Here is a tiny trained network, its code and every weight. The questions are about switching its units off for an input and a class, where a switched-off unit gives its printed mean instead of its output.

import numpy as np


def w(rows, s, z=0):
    codes = np.array(rows[::2]) - 128.0
    scale = np.full(codes.shape[1], s)
    scale[-1] = z or s
    return codes * scale


def f(y):
    return y / 2 * (1 + np.tanh(0.7978845608 * (y + 0.044715 * y**3)))


def log_softmax(a):
    a = a - a.max(-1, keepdims=True)
    return a - np.log(np.exp(a).sum(-1, keepdims=True))


def net(x, mask):
    res = np.array(x, float).reshape(1, 5) / 4 @ E
    y = f(res @ A[0][:, :-1].T + A[0][:, -1])
    res = res + np.where(mask, y, B[0][:, -1]) @ B[0][:, :-1]
    return log_softmax(res[-1] @ U[:, :-1].T + U[:, -1])


A, B = {}, {}
E = w([
[126,68,69,145,170,198,130,62],'x0',
[137,149,139,122,105,134,136,106],'x1',
[195,190,8,98,103,142,139,146],'x2',
[108,166,130,41,111,157,61,117],'x3',
[181,167,179,165,222,191,86,141],'x4',
],0.012)
A[0] = w([
[128,133,123,114,139,190,189,31,55],'n0',
[173,98,152,232,143,71,218,159,255],'n1',
[241,212,38,85,131,99,105,140,49],'n2',
[233,211,169,195,150,170,97,178,62],'n3',
[103,163,205,119,128,59,117,151,77],'n4',
[183,234,158,114,105,88,176,227,122],'n5',
[184,135,48,145,124,124,170,199,62],'n6',
[57,147,142,59,97,155,1,153,160],'n7',
[150,202,162,157,90,75,119,191,50],'n8',
[141,149,151,130,77,115,115,248,54],'n9',
[167,152,135,196,187,153,96,171,44],'n10',
[117,77,74,133,149,196,132,79,46],'n11',
[143,189,145,150,169,221,54,156,94],'n12',
[96,123,98,130,57,101,146,114,24],'n13',
[36,91,31,116,75,106,104,205,85],'n14',
],0.0084,0.0058)
B[0] = w([
[147,107,97,165,142,97,102,90,152],'n0',
[127,248,89,79,157,217,133,105,249],'n1',
[58,66,196,117,222,110,148,53,217],'n2',
[139,83,164,134,70,131,184,164,212],'n3',
[106,41,69,164,178,181,104,48,198],'n4',
[158,143,112,184,148,78,109,103,232],'n5',
[77,101,190,71,205,206,109,55,171],'n6',
[199,183,89,118,169,240,157,86,245],'n7',
[176,34,69,158,141,130,60,112,188],'n8',
[147,82,93,163,136,104,103,95,179],'n9',
[124,88,136,163,72,144,218,142,175],'n10',
[164,73,51,224,178,2,111,119,165],'n11',
[93,105,119,128,23,128,187,160,203],'n12',
[120,31,163,145,67,167,186,139,160],'n13',
[161,82,154,104,93,153,202,146,193],'n14',
],0.0083,0.011)
U = w([
[201,60,62,213,132,78,60,111,87],'0',
[145,65,168,103,15,136,234,163,70],'1',
[146,147,133,96,137,128,142,124,253],'2',
[2,101,242,104,197,145,98,75,72],'3',
[190,220,77,76,133,172,154,119,125],'4',
[152,248,128,46,115,81,99,194,144],'5',
],0.0084,0.013)

Each question gives the input, the list of numbers given to net, and the class t.
The units are the neurons (one row each of A and B). Each row of codes is followed by its name. A weight is (code - 128) times the scale printed after its matrix; where a second scale follows, it is the last column's (A, B and U).
mask holds one flag per neuron, in row order. A switched-off neuron (its flag False) gives its mean, the last column of its row in B, instead of its output. The means were averaged over made-up inputs and are rounded, as every weight is.
A unit's drop is (log p(t) with every unit on - log p(t) with that unit switched off) / (log p(t) with every unit on - log p(t) with every unit switched off).
The circuit of an input: a set's keep is (log p(t) with only the set's units on - log p(t) with every unit switched off) / (log p(t) with every unit on - log p(t) with every unit switched off). Starting from the 12 units with the biggest drops (on a tie, the unit counted first), units are removed one at a time, each time the one whose removal leaves the highest keep (on an exact tie, the one counted first), for as long as the keep stays at least 0.8.
units of the circuit, in order: the units of the circuit, biggest drop first
unit that matters most: the unit with the biggest drop
k most important neurons: the k neurons with the biggest drops, biggest first
input [2,2,-3,4,1], class 4: 2 most important neurons => n2, n7
input [3,3,5,-2,4], class 3: unit that matters most => n2
input [-7,-1,8,-5,-1], class 3: units of the circuit, in order => n6, n2
input [7,8,-8,-6,1], class 2: units of the circuit, in order => n1, n2
input [-1,-5,-8,0,8], class 1: units of the circuit, in order => n12, n10
input [6,8,5,6,-2], class 2: 3 most important neurons => n2, n8, n5
input [6,4,7,-3,-7], class 1: 3 most important neurons => n14, n13, n5
input [8,-2,-4,7,-1], class 0: 2 most important neurons => n11, n1
input [4,-4,-6,-8,2], class 4: 2 most important neurons => n1, n2
input [-3,-4,7,-6,8], class 1: 2 most important neurons => n3, n10
input [-7,-3,2,6,-5], class 0: units of the circuit, in order => n8, n9
input [-8,8,-5,-7,8], class 0: 2 most important neurons => n8, n4
input [-6,2,2,-8,2], class 4: 2 most important neurons => n1, n11
input [-3,-8,-5,6,6], class 2: unit that matters most => n7
input [6,-4,-2,7,-7], class 1: 2 most important neurons => n14, n1
input [-7,-7,-3,-2,-7], class 0: units of the circuit, in order => n4, n8
input [2,-2,5,1,-1], class 3: units of the circuit, in order => n2, n6, n7
input [6,-2,6,6,3], class 0: 4 most important neurons => n11, n1, n0, n14
input [1,5,7,2,-4], class 3: units of the circuit, in order => n2, n6
input [4,-1,-3,8,7], class 4: units of the circuit, in order => n7
